Here is a tiny trained network, its code and every weight. The questions are about switching its units off for an input and a target symbol, where a switched-off unit gives its printed mean instead of its output.

import numpy as np


def w(rows, s, z=0):
    codes = np.array(rows[::2]) - 128.0
    scale = np.full(codes.shape[1], s)
    scale[-1] = z or s
    return codes * scale


def norm(h):
    return h / np.sqrt((h * h).mean(-1, keepdims=True) + 1e-5)


def f(y):
    return y / 2 * (1 + np.tanh(0.7978845608 * (y + 0.044715 * y**3)))


def softmax(a):
    e = np.exp(a - a.max(-1, keepdims=True))
    return e / e.sum(-1, keepdims=True)


def log_softmax(a):
    a = a - a.max(-1, keepdims=True)
    return a - np.log(np.exp(a).sum(-1, keepdims=True))


def net(x, mask):
    ids = ['βδελξσ'.index(c) for c in x.split()]
    T = len(ids)
    res = E[ids] + P[:T]
    u = 0
    for l in range(3):
        q, k, v = (norm(res) @ M[l].T for M in (Q, K, V))
        z = softmax(np.where(np.tri(T) > 0, q @ k.T / 4**0.5, -1e9)) @ v
        res = res + np.where(mask[u], z, O[l][:, -1]) @ O[l][:, :-1]
        u += 1
        y = f(norm(res) @ A[l][:, :-1].T + A[l][:, -1])
        res = res + np.where(mask[u : u + 4], y, B[l][:, -1]) @ B[l][:, :-1]
        u += 4
    return log_softmax(norm(res)[-1] @ U[:, :-1].T + U[:, -1])


Q, K, V, O, A, B = {}, {}, {}, {}, {}, {}
E = w([
[36,226,95],'β',
[101,156,249],'δ',
[58,93,13],'ε',
[155,103,161],'λ',
[158,98,206],'ξ',
[234,162,5],'σ',
],0.015)
P = w([
[218,226,83],'0',
[14,233,192],'1',
[126,4,108],'2',
[64,93,175],'3',
[94,31,98],'4',
[94,79,219],'5',
],0.0044)
Q[0] = w([
[146,134,119],'0.h1',
[152,128,174],'0.h1',
[112,153,1],'0.h1',
[139,105,146],'0.h1',
],0.048)
K[0] = w([
[98,126,97],'0.h1',
[169,141,176],'0.h1',
[2,81,2],'0.h1',
[168,159,161],'0.h1',
],0.033)
V[0] = w([
[24,2,154],'0.h1',
[124,116,233],'0.h1',
[207,80,7],'0.h1',
[37,129,187],'0.h1',
],0.026)
O[0] = w([
[73,30,208,110],'0.h1',
[31,151,173,200],'0.h1',
[116,112,2,5],'0.h1',
[157,100,231,188],'0.h1',
],0.031,0.011)
A[0] = w([
[94,53,144,69],'0.n1',
[81,69,78,3],'0.n2',
[161,3,56,178],'0.n3',
[134,153,185,127],'0.n4',
],0.04,0.0033)
B[0] = w([
[196,219,159,191],'0.n1',
[70,64,229,176],'0.n2',
[9,5,65,252],'0.n3',
[170,157,53,251],'0.n4',
],0.03,0.017)
Q[1] = w([
[65,3,80],'1.h1',
[144,121,91],'1.h1',
[110,159,116],'1.h1',
[191,164,145],'1.h1',
],0.03)
K[1] = w([
[212,1,221],'1.h1',
[120,61,168],'1.h1',
[101,164,73],'1.h1',
[100,125,146],'1.h1',
],0.025)
V[1] = w([
[69,94,212],'1.h1',
[178,50,66],'1.h1',
[158,138,88],'1.h1',
[101,251,154],'1.h1',
],0.025)
O[1] = w([
[96,111,1,73],'1.h1',
[66,183,195,65],'1.h1',
[137,136,186,148],'1.h1',
[229,66,125,246],'1.h1',
],0.027,0.012)
A[1] = w([
[178,50,19,136],'1.n1',
[147,215,1,27],'1.n2',
[74,67,99,55],'1.n3',
[113,89,92,9],'1.n4',
],0.038,0.0011)
B[1] = w([
[65,117,2,249],'1.n1',
[150,222,136,208],'1.n2',
[116,96,198,196],'1.n3',
[99,127,125,167],'1.n4',
],0.059,0.018)
Q[2] = w([
[62,119,122],'2.h1',
[59,1,126],'2.h1',
[99,127,102],'2.h1',
[162,81,119],'2.h1',
],0.04)
K[2] = w([
[53,111,154],'2.h1',
[56,4,216],'2.h1',
[86,98,110],'2.h1',
[162,72,126],'2.h1',
],0.034)
V[2] = w([
[104,253,250],'2.h1',
[132,176,151],'2.h1',
[99,193,101],'2.h1',
[45,224,90],'2.h1',
],0.033)
O[2] = w([
[2,214,41,4],'2.h1',
[112,137,94,156],'2.h1',
[128,68,75,222],'2.h1',
[92,34,48,184],'2.h1',
],0.038,0.004)
A[2] = w([
[1,104,191,144],'2.n1',
[213,201,140,2],'2.n2',
[70,55,164,114],'2.n3',
[164,55,187,33],'2.n4',
],0.048,0.0044)
B[2] = w([
[67,65,3,250],'2.n1',
[240,77,234,210],'2.n2',
[187,73,118,213],'2.n3',
[164,218,192,189],'2.n4',
],0.047,0.023)
U = w([
[58,180,181,131],'β',
[173,168,156,153],'δ',
[78,176,114,250],'ε',
[142,249,81,142],'λ',
[206,142,59,44],'ξ',
[88,66,148,62],'σ',
],0.013,0.0024)

Each question gives the input, a string of symbols that net reads in full, and the target symbol t.
The units are the heads (4 rows each of Q, K, V and O) and the neurons (one row each of A and B). Each row of codes is followed by its name. A weight is (code - 128) times the scale printed after its matrix; where a second scale follows, it is the last column's (O, A, B and U).
mask holds one flag per unit, layer by layer, with each layer's heads first. A switched-off unit (its flag False) gives its mean, the last column of its rows in O or B, instead of its output. The means were averaged over made-up inputs and are rounded, as every weight is.
A unit's drop is (log p(t) with every unit on - log p(t) with that unit switched off) / (log p(t) with every unit on - log p(t) with every unit switched off).
The circuit of an input: a set's keep is (log p(t) with only the set's units on - log p(t) with every unit switched off) / (log p(t) with every unit on - log p(t) with every unit switched off). Starting from the 12 units with the biggest drops (on a tie, the unit counted first), units are removed one at a time, each time the one whose removal leaves the highest keep (on an exact tie, the one counted first), for as long as the keep stays at least 0.8.
circuit, biggest first: the units of the circuit, biggest drop first
unit that matters most: the unit with the biggest drop
top k neurons: the k neurons with the biggest drops, biggest first
k most important neurons of layer l: the k neurons of layer l with the biggest drops, biggest first
drop when u is switched off: that unit's drop, to one decimal
input β λ ξ δ, target β: circuit, biggest first : 0.h1, 2.h1
input β ε β ξ, target β: circuit, biggest first : 0.h1, 2.h1
input ε δ λ ξ, target ε: circuit, biggest first : 0.h1, 0.n3, 2.h1
input β δ ξ δ λ, target β: top 2 neurons : 1.n1, 0.n3
input λ λ ξ ξ β, target ε: top 2 neurons : 1.n2, 1.n1
input ξ β ξ σ σ β, target δ: unit that matters most : 1.h1
input ε σ δ λ, target ε: circuit, biggest first : 0.h1, 2.h1, 2.n1
input λ σ ε ξ, target λ: circuit, biggest first : 0.h1, 1.n2
input λ ε ξ λ λ, target λ: top 2 neurons : 0.n3, 1.n2
input β λ β λ σ δ, target β: top 2 neurons : 0.n3, 1.n1
input ε β ε δ, target ε: top 2 neurons : 0.n3, 2.n1
input ξ β ξ ξ β, target δ: 2 most important neurons of layer 0 : 0.n3, 0.n2
input β δ ε ε λ ξ, target β: top 2 neurons : 1.n1, 0.n3
input δ λ σ β λ, target δ: unit that matters most : 1.n2
input σ ξ σ, target λ: 2 most important neurons of layer 1 : 1.n1, 1.n2
input δ ξ λ, target δ: drop when 0.n3 is switched off : 1.0
input δ β ξ, target δ: drop when 1.h1 is switched off : 0.4
input δ σ δ ξ, target δ: drop when 0.n2 is switched off : 0.0
input ε ε σ δ, target ε: drop when 0.n3 is switched off : 0.1
input δ δ ξ σ δ, target δ: top neuron : 1.n2
